Here is a tiny trained network, its code and every weight. The questions are about switching its units off for an input and a class, where a switched-off unit gives its printed mean instead of its output.

import numpy as np


def w(rows, s, z=0):
    codes = np.array(rows[::2]) - 128.0
    scale = np.full(codes.shape[1], s)
    scale[-1] = z or s
    return codes * scale


def f(y):
    return y / 2 * (1 + np.tanh(0.7978845608 * (y + 0.044715 * y**3)))


def log_softmax(a):
    a = a - a.max(-1, keepdims=True)
    return a - np.log(np.exp(a).sum(-1, keepdims=True))


def net(x, mask):
    res = np.array(x, float).reshape(1, 5) / 4 @ E
    y = f(res @ A[0][:, :-1].T + A[0][:, -1])
    res = res + np.where(mask, y, B[0][:, -1]) @ B[0][:, :-1]
    return log_softmax(res[-1] @ U[:, :-1].T + U[:, -1])


A, B = {}, {}
E = w([
[121,154,143,145,102,79,52,120,67,92,135,143],'x0',
[155,64,47,251,7,107,181,105,136,73,118,223],'x1',
[124,118,121,59,172,48,119,165,194,66,204,222],'x2',
[158,102,255,97,101,171,143,124,111,143,114,181],'x3',
[178,67,120,2,77,134,132,136,155,138,74,104],'x4',
],0.0069)
A[0] = w([
[107,196,210,46,199,187,100,115,152,140,166,56,86],'neuron 0',
[204,94,118,185,110,110,160,107,142,145,107,208,103],'neuron 1',
[97,113,119,63,186,69,161,163,165,87,186,236,96],'neuron 2',
[125,123,99,173,11,132,134,79,151,128,135,160,33],'neuron 3',
[72,150,169,175,92,69,48,136,53,122,133,154,255],'neuron 4',
[193,110,159,137,121,240,194,149,137,229,142,171,215],'neuron 5',
[56,93,123,135,102,180,157,3,41,136,63,45,84],'neuron 6',
[96,137,173,77,162,128,92,135,111,137,159,49,75],'neuron 7',
],0.0057,0.0033)
B[0] = w([
[155,111,105,148,149,108,158,163,99,109,151,90,255],'neuron 0',
[132,74,180,98,153,110,134,200,80,89,162,109,211],'neuron 1',
[137,207,135,85,122,167,52,105,195,83,116,167,234],'neuron 2',
[189,93,113,176,163,113,126,131,112,128,147,130,204],'neuron 3',
[83,112,68,33,102,126,139,125,143,145,152,103,249],'neuron 4',
[93,184,100,98,101,96,123,131,105,154,90,152,222],'neuron 5',
[197,255,149,131,119,128,110,71,174,85,159,192,217],'neuron 6',
[155,75,126,187,159,119,179,151,131,65,135,160,191],'neuron 7',
],0.0096,0.0048)
U = w([
[204,249,173,151,118,175,40,40,207,53,121,162,20],'0',
[219,33,163,215,166,40,186,253,60,55,178,87,4],'1',
[96,138,99,92,104,108,126,145,121,201,168,129,240],'2',
[71,138,143,126,97,71,118,143,129,123,88,104,230],'3',
],0.0053,0.0031)

Each question gives the input, the list of numbers given to net, and the class t.
The units are the neurons (one row each of A and B). Each row of codes is followed by its name. A weight is (code - 128) times the scale printed after its matrix; where a second scale follows, it is the last column's (A, B and U).
mask holds one flag per neuron, in row order. A switched-off neuron (its flag False) gives its mean, the last column of its row in B, instead of its output. The means were averaged over made-up inputs and are rounded, as every weight is.
A unit's drop is (log p(t) with every unit on - log p(t) with that unit switched off) / (log p(t) with every unit on - log p(t) with every unit switched off).
The circuit of an input: a set's keep is (log p(t) with only the set's units on - log p(t) with every unit switched off) / (log p(t) with every unit on - log p(t) with every unit switched off). Starting from all 8 units, units are removed one at a time, each time the one whose removal leaves the highest keep (on an exact tie, the one counted first), for as long as the keep stays at least 0.8.
circuit, biggest first: the units of the circuit, biggest drop first
k most important neurons: the k neurons with the biggest drops, biggest first
drop of u: that unit's drop, to one decimal
input [0,-6,7,-7,-4], class 0: 2 most important neurons : [neuron 2; neuron 1]
input [-4,0,-8,0,6], class 0: circuit, biggest first : [neuron 6]
input [2,-6,-4,0,-2], class 1: 3 most important neurons : [neuron 0; neuron 7; neuron 2]
input [7,-8,-7,2,-4], class 1: 2 most important neurons : [neuron 0; neuron 7]
input [-8,-7,8,4,-1], class 0: 3 most important neurons : [neuron 2; neuron 1; neuron 4]
input [1,-8,6,4,-2], class 1: 4 most important neurons : [neuron 0; neuron 7; neuron 6; neuron 5]
input [-5,-6,-2,5,-4], class 1: 3 most important neurons : [neuron 0; neuron 7; neuron 2]
input [-5,-5,-4,0,-1], class 1: 3 most important neurons : [neuron 0; neuron 2; neuron 7]
input [-1,-7,-2,6,-6], class 1: 3 most important neurons : [neuron 0; neuron 7; neuron 2]
input [-6,-6,4,6,-4], class 1: 3 most important neurons : [neuron 0; neuron 7; neuron 6]
input [2,-7,0,1,-6], class 1: circuit, biggest first : [neuron 0; neuron 7]
input [-6,7,8,8,-7], class 0: 2 most important neurons : [neuron 2; neuron 0]
input [2,-3,-7,-5,1], class 0: 2 most important neurons : [neuron 6; neuron 1]
input [-2,-8,-2,7,1], class 1: circuit, biggest first : [neuron 0]
input [-3,-7,-1,1,-4], class 1: 2 most important neurons : [neuron 0; neuron 7]
input [-1,-3,-7,1,8], class 0: drop of neuron 2 : -0.1
input [8,7,4,-4,-6], class 2: drop of neuron 2 : 0.2
input [-7,-8,-1,4,-5], class 1: drop of neuron 5 : 0.0
